Here is a tiny trained network, its code and every weight. The questions are about switching its units off for an input and a class, where a switched-off unit gives its printed mean instead of its output.

import numpy as np


def w(rows, s, z=0):
    codes = np.array(rows[::2]) - 128.0
    scale = np.full(codes.shape[1], s)
    scale[-1] = z or s
    return codes * scale


def norm(h):
    return h / np.sqrt((h * h).mean(-1, keepdims=True) + 1e-5)


def f(y):
    return np.maximum(y, 0)


def log_softmax(a):
    a = a - a.max(-1, keepdims=True)
    return a - np.log(np.exp(a).sum(-1, keepdims=True))


def net(x, mask):
    res = np.array(x, float).reshape(1, 6) / 4 @ E
    u = 0
    for l in range(2):
        y = f(norm(res) @ A[l][:, :-1].T + A[l][:, -1])
        res = res + np.where(mask[u : u + 7], y, B[l][:, -1]) @ B[l][:, :-1]
        u += 7
    return log_softmax(norm(res)[-1] @ U[:, :-1].T + U[:, -1])


A, B = {}, {}
E = w([
[254,140,192,76,176,100,81,120,73],'x0',
[154,174,151,138,178,159,14,80,96],'x1',
[88,182,172,128,201,169,134,104,60],'x2',
[113,203,190,143,119,144,113,157,103],'x3',
[147,125,174,208,97,196,106,17,154],'x4',
[192,99,206,145,79,149,136,153,206],'x5',
],0.0076)
A[0] = w([
[108,43,224,150,165,201,157,153,109,75],'L0N0',
[216,139,173,88,151,134,77,118,113,2],'L0N1',
[152,127,80,126,155,114,125,137,172,165],'L0N2',
[112,12,92,111,152,150,203,229,125,193],'L0N3',
[222,139,231,72,101,157,10,135,99,158],'L0N4',
[109,102,106,172,1,155,176,93,120,200],'L0N5',
[56,236,71,167,143,135,79,88,6,85],'L0N6',
],0.0068,0.003)
B[0] = w([
[122,121,63,124,111,102,80,154,162,164],'L0N0',
[202,176,125,215,168,102,131,86,179,187],'L0N1',
[100,222,209,95,138,140,168,134,125,165],'L0N2',
[190,149,59,13,123,28,254,136,133,235],'L0N3',
[185,136,143,205,205,67,89,56,140,254],'L0N4',
[96,30,114,172,91,146,99,214,229,227],'L0N5',
[50,155,135,53,114,183,107,138,37,214],'L0N6',
],0.007,0.0071)
A[1] = w([
[159,135,70,96,85,124,44,163,167,107],'L1N0',
[113,100,139,187,38,187,106,132,211,47],'L1N1',
[190,56,86,27,121,144,158,185,135,137],'L1N2',
[110,237,163,177,242,59,67,92,199,152],'L1N3',
[95,71,107,204,15,140,101,117,250,120],'L1N4',
[61,173,112,75,157,164,83,165,34,77],'L1N5',
[2,182,101,106,155,144,131,150,47,254],'L1N6',
],0.0072,0.003)
B[1] = w([
[53,90,207,139,119,185,93,70,102,161],'L1N0',
[121,95,173,224,69,238,133,20,234,202],'L1N1',
[118,183,67,216,101,38,158,233,160,226],'L1N2',
[239,104,196,57,123,211,91,74,16,253],'L1N3',
[63,60,221,128,105,233,168,144,189,254],'L1N4',
[57,165,66,89,70,206,2,95,99,200],'L1N5',
[56,165,45,189,147,117,96,130,59,238],'L1N6',
],0.007,0.0072)
U = w([
[142,130,61,69,111,44,216,232,177,244],'0',
[2,210,64,60,183,196,58,131,26,45],'1',
[243,151,202,74,224,152,81,102,85,194],'2',
[69,55,206,186,74,217,179,101,248,6],'3',
],0.0076,0.0015)

Each question gives the input, the list of numbers given to net, and the class t.
The units are the neurons (one row each of A and B). Each row of codes is followed by its name. A weight is (code - 128) times the scale printed after its matrix; where a second scale follows, it is the last column's (A, B and U).
mask holds one flag per neuron, layer by layer. A switched-off neuron (its flag False) gives its mean, the last column of its row in B, instead of its output. The means were averaged over made-up inputs and are rounded, as every weight is.
A unit's drop is (log p(t) with every unit on - log p(t) with that unit switched off) / (log p(t) with every unit on - log p(t) with every unit switched off).
The circuit of an input: a set's keep is (log p(t) with only the set's units on - log p(t) with every unit switched off) / (log p(t) with every unit on - log p(t) with every unit switched off). Starting from the 12 units with the biggest drops (on a tie, the unit counted first), units are removed one at a time, each time the one whose removal leaves the highest keep (on an exact tie, the one counted first), for as long as the keep stays at least 0.8.
units of the circuit, in order: the units of the circuit, biggest drop first
top k neurons: the k neurons with the biggest drops, biggest first
top k neurons in layer l: the k neurons of layer l with the biggest drops, biggest first
drop of u: that unit's drop, to one decimal
input [6,-6,-2,-5,7,-8], class 0: top 3 neurons in layer 1 -> (L1N1; L1N2; L1N3)
input [-3,-8,8,-6,-1,5], class 0: units of the circuit, in order -> (L0N3)
input [1,6,-6,7,-4,-3], class 2: top 3 neurons -> (L0N4; L1N3; L0N1)
input [0,4,0,-8,-3,4], class 0: top 4 neurons -> (L0N3; L1N2; L1N1; L1N5)
input [5,-4,-1,-5,2,6], class 0: units of the circuit, in order -> (L1N1; L1N2)
input [2,-5,-1,-5,4,-4], class 0: top 3 neurons -> (L0N3; L1N2; L1N1)
input [5,-2,3,-1,-6,0], class 0: top 2 neurons -> (L0N3; L1N2)
input [-1,-5,-2,-4,2,0], class 0: top 2 neurons -> (L0N3; L1N2)
input [1,-6,7,-8,3,2], class 0: drop of L0N3 -> 0.4
input [0,-6,-2,6,-2,2], class 0: drop of L0N5 -> 0.0
input [3,-4,-1,2,-1,6], class 0: drop of L1N1 -> 0.1
